Each row, then the band of its hidden value:
(in the rows, 128 means zero)
[128 145 212 141  27 104  66 185 121  32 230 169 141 162 119 140 162 129
  85 110 101] -> V
[107 140 115 115 132 126 104  85 123 113 140 129 131 126 128 140 141 104
 153 126 126] -> S
[ 91 153 118 118 129 115 100  62 112  71 164 110 142 124 117 160 125 101
 136 131 141] -> S
[124 142 158 133  96 119 109 129 118  90 167 114 141 137 119 162 123 130
 103 127 131] -> S
[117 135 111 127 131 129 138 115 121 104 138 102 138 130 121 145 113 129
 117 135 138] -> S
[109 169 157 120 136 142  97 114 116  19 200  90 161 166 117 172 121 139
  64 127 145] -> V
[105 172 111 114 149 146 122  88 118  47 169  93 161 150 118 170 117 133
  55 137 148] -> V
[132 152 207 136  75 125  87 177 121  31 207 123 148 166 117 147 138 143
  53 113 122] -> V
[126 108 153 148  41  82  95 156 123 117 142 193 114 115 124 123 153 110
 161 116 100] -> V
[ 99 119  99 145  78  76 120 111 112  99 139 157 126 106 117 157 119 105
 155 132 121] -> S
[109 149 133 130 120 126 111 113 116  73 160 122 146 137 119 168 120 124
  94 128 136] -> S
[110 131 163 130  52  86  71 117 123  89 169 182 119 121 127 133 169  93
 174 113 105] -> V
[110 132 101 131 133 118 132  95 117 151 132 114 131 116 122 144 112 118
 134 137 136] -> S
[117 135 160 131  55 105  77 121 124  96 181 174 124 132 128 126 168 101
 158 111 105] -> S
[102 121  89 146  89  85 122 104 109  69 134 135 128 106 113 163 114 108
 144 134 126] -> S
[139 150 202 135  86 132  92 180 124  30 206 118 148 167 118 146 135 149
  53 114 122] -> V
[119 140 149 136  97 113 105 140 119  63 170 121 140 141 117 152 124 130
  98 127 128] -> S
[139 104 212 148  44  90  77 194 126 112 186 198 112 136 128 114 164 118
 161 112 100] -> V
[119 131 153 129  59  95  80 120 127 100 185 182 121 128 129 126 167 100
 170 112 105] -> V
[131 109 160 142  47  93  99 153 127 125 148 178 111 124 129 118 160 113
 161 115 110] -> V
[103 121  92 143 112  92 131 104 112 113 127 129 123 108 115 153 109 112
 138 136 128] -> S
[133 132 161 132 116 130 121 154 129  86 167 118 136 142 122 132 132 140
  93 125 126] -> S
[ 99 154 130 128  92 106  91 105 111  43 191 116 144 141 115 167 129 109
 103 124 130] -> S
[ 95 120  91 135 124  89 116  78 115 129 142 139 119 112 120 148 118  99
 187 135 134] -> V
[116 117 131 137  79  90  98 127 126 134 143 188 116 116 130 117 160  87
 184 118 104] -> V
[114 163 162 126 125 134 100 129 116  13 199  99 159 165 116 174 117 141
  59 127 142] -> V
[105 121  89 139 106 102 129  97 112 115 133 136 127 108 116 149 114 110
 140 138 127] -> S
[124 168 219 119  63 134  56 147 123  22 235 141 150 179 125 142 175 126
  83 106 110] -> V
[112 111  95 142  89  89 120 121 126 139 123 180 114 111 132 122 138 111
 188 128 114] -> V
[125 133 137 141 107 114 109 147 119  82 151 120 137 135 117 146 120 136
 100 128 127] -> S

[126 120 176 178 130 144 107 142 164 136 162 172  90 150 116 122  39  94
 129 125 156 157  62 154 123 176 151 133 151 137 178 123 114 170 116 175
 152 128  78  93 147 110 135 153 108  94 129] -> X
[123 123 148 156 132 136 109 128 145 133 163 191  92 151 121 146  26 115
 135 121 138 140 101 146 124 162 150 140 152 126 161 114 114 160 126 144
 143 127  67  98 141 124 125 154 126  86 126] -> X
[133 128 157 162 117 125 146 124 127 113 109  91 188  80 132  76 255 144
 108 127  97  44 112  94 142 103 100 130  86 105  96 143 177  55 130 144
 136 115 213 169 106  75 121  43  85 209 157] -> M
[124 123 156 161 132 138 114 127 145 131 164 186  96 152 120 140  37 112
 132 121 142 145  71 144 123 160 156 141 148 123 159 118 122 162 127 138
 147 128  73  99 141 117 125 149 117  93 125] -> X
[111 118  96  71 144 204 127 154 118 130 184 167  62 170 132 157  53 171
 129 142 103 117  17 115 141 243 136 101 193 209 185 127 132 202 145 132
 155 151  82  27  97 174  16 255 169  65 116] -> X
[127 127 139 149 130 110 116 129 146 132 160 167 117 147 123 139  54 123
 143 123 137 157 139 146 123 131 151 149 134 118 133 132 140 156 131 142
 127 128  78 123 153 112 141 111 127  97 109] -> X
[115 127 113 168 132 137 141 129 132 141 171 170 151 141 133 154 151 195
 132 112  83  53 101 130 159 138 113 140 112  84 146 132 220 125 147 157
 138 138 125 121 123  93  85 114 121 118 100] -> M
[127 129 185 167 123 128 132 131 134 139 125 128 165 100 137  97 213 150
 112 123  85  35 100 120 140 127  98 123 107 106 145 151 180  90 134 140
 136 143 179 130 118  79 129  62  99 176 133] -> M
[126 128 158 174 128 129 125 144 155 147 153 142 142 138 132 130 143 158
 126 121 110  84 129 161 145 134 113 134 121  98 145 143 178 127 130 150
 135 140 125 129 144 118 131 101 114 121 102] -> M
[125 125 146 127 143 169 132 106 114 121 148 170  89 163 117 170  45 109
 121 135 178 187  16 100 112 142 164 136 146 120 159 119 141 202 110  94
 133 123  70 100 133 148 142 248 108  75 125] -> X
[125 124 152 157 132 135 116 128 143 136 162 175  99 144 119 140  50 116
 135 122 141 155  71 137 124 150 158 145 142 113 150 125 142 165 129 134
 141 126  76 109 143 115 135 151 114  88 121] -> X
[132 131 178 162 121 114 117 137 144 147 120 127 155 111 139 108 164 141
 120 122  91  66 152 146 135 123  92 120 115 109 135 143 147  88 128 145
 132 141 163 131 131  92 152  42 117 163 126] -> M
[130 130 129 141 130 111 127 118 136 125 154 167 127 141 125 139  75 119
 142 128 147 160 145 131 118 105 160 154 124 103 107 138 166 164 132 120
 112 126  86 145 164 124 165 127 123  99 100] -> X
[120 126 122 168 128 113 121 137 148 144 162 162 136 147 133 150  89 172
 139 113 100  90 167 171 147 146 121 139 126 104 146 126 164 121 140 165
 135 136 110 120 136 106 112  88 137 102 100] -> M
[130 132 132 157 127 104 120 133 130 150 126 144 153 132 141 144 148 171
 128 115  86  78 203 167 141 117  98 126 119  88 132 131 148  99 135 158
 123 141 134 130 134 114 136  31 145 139 109] -> M
[135 131 190 169 122 115 120 136 146 144 113 114 159 104 137  91 202 121
 114 128 103  72 134 131 129 124 104 122 113 113 126 151 153  99 123 136
 131 139 173 134 133  92 163  47 105 172 129] -> M
[124 128 111 147 128 101 119 128 143 137 162 174 123 151 130 153  61 151
 146 116 113 129 187 160 133 125 140 148 129 105 136 125 153 132 139 154
 124 132  86 124 143 118 130  84 146 103 103] -> X
[119 119 161 173 133 163 115 133 142 133 166 190  84 154 116 147  36 126
 125 122 143 133  23 139 128 185 149 130 153 127 187 114 125 172 122 137
 159 128  78  79 128 112 106 186 107  75 136] -> X
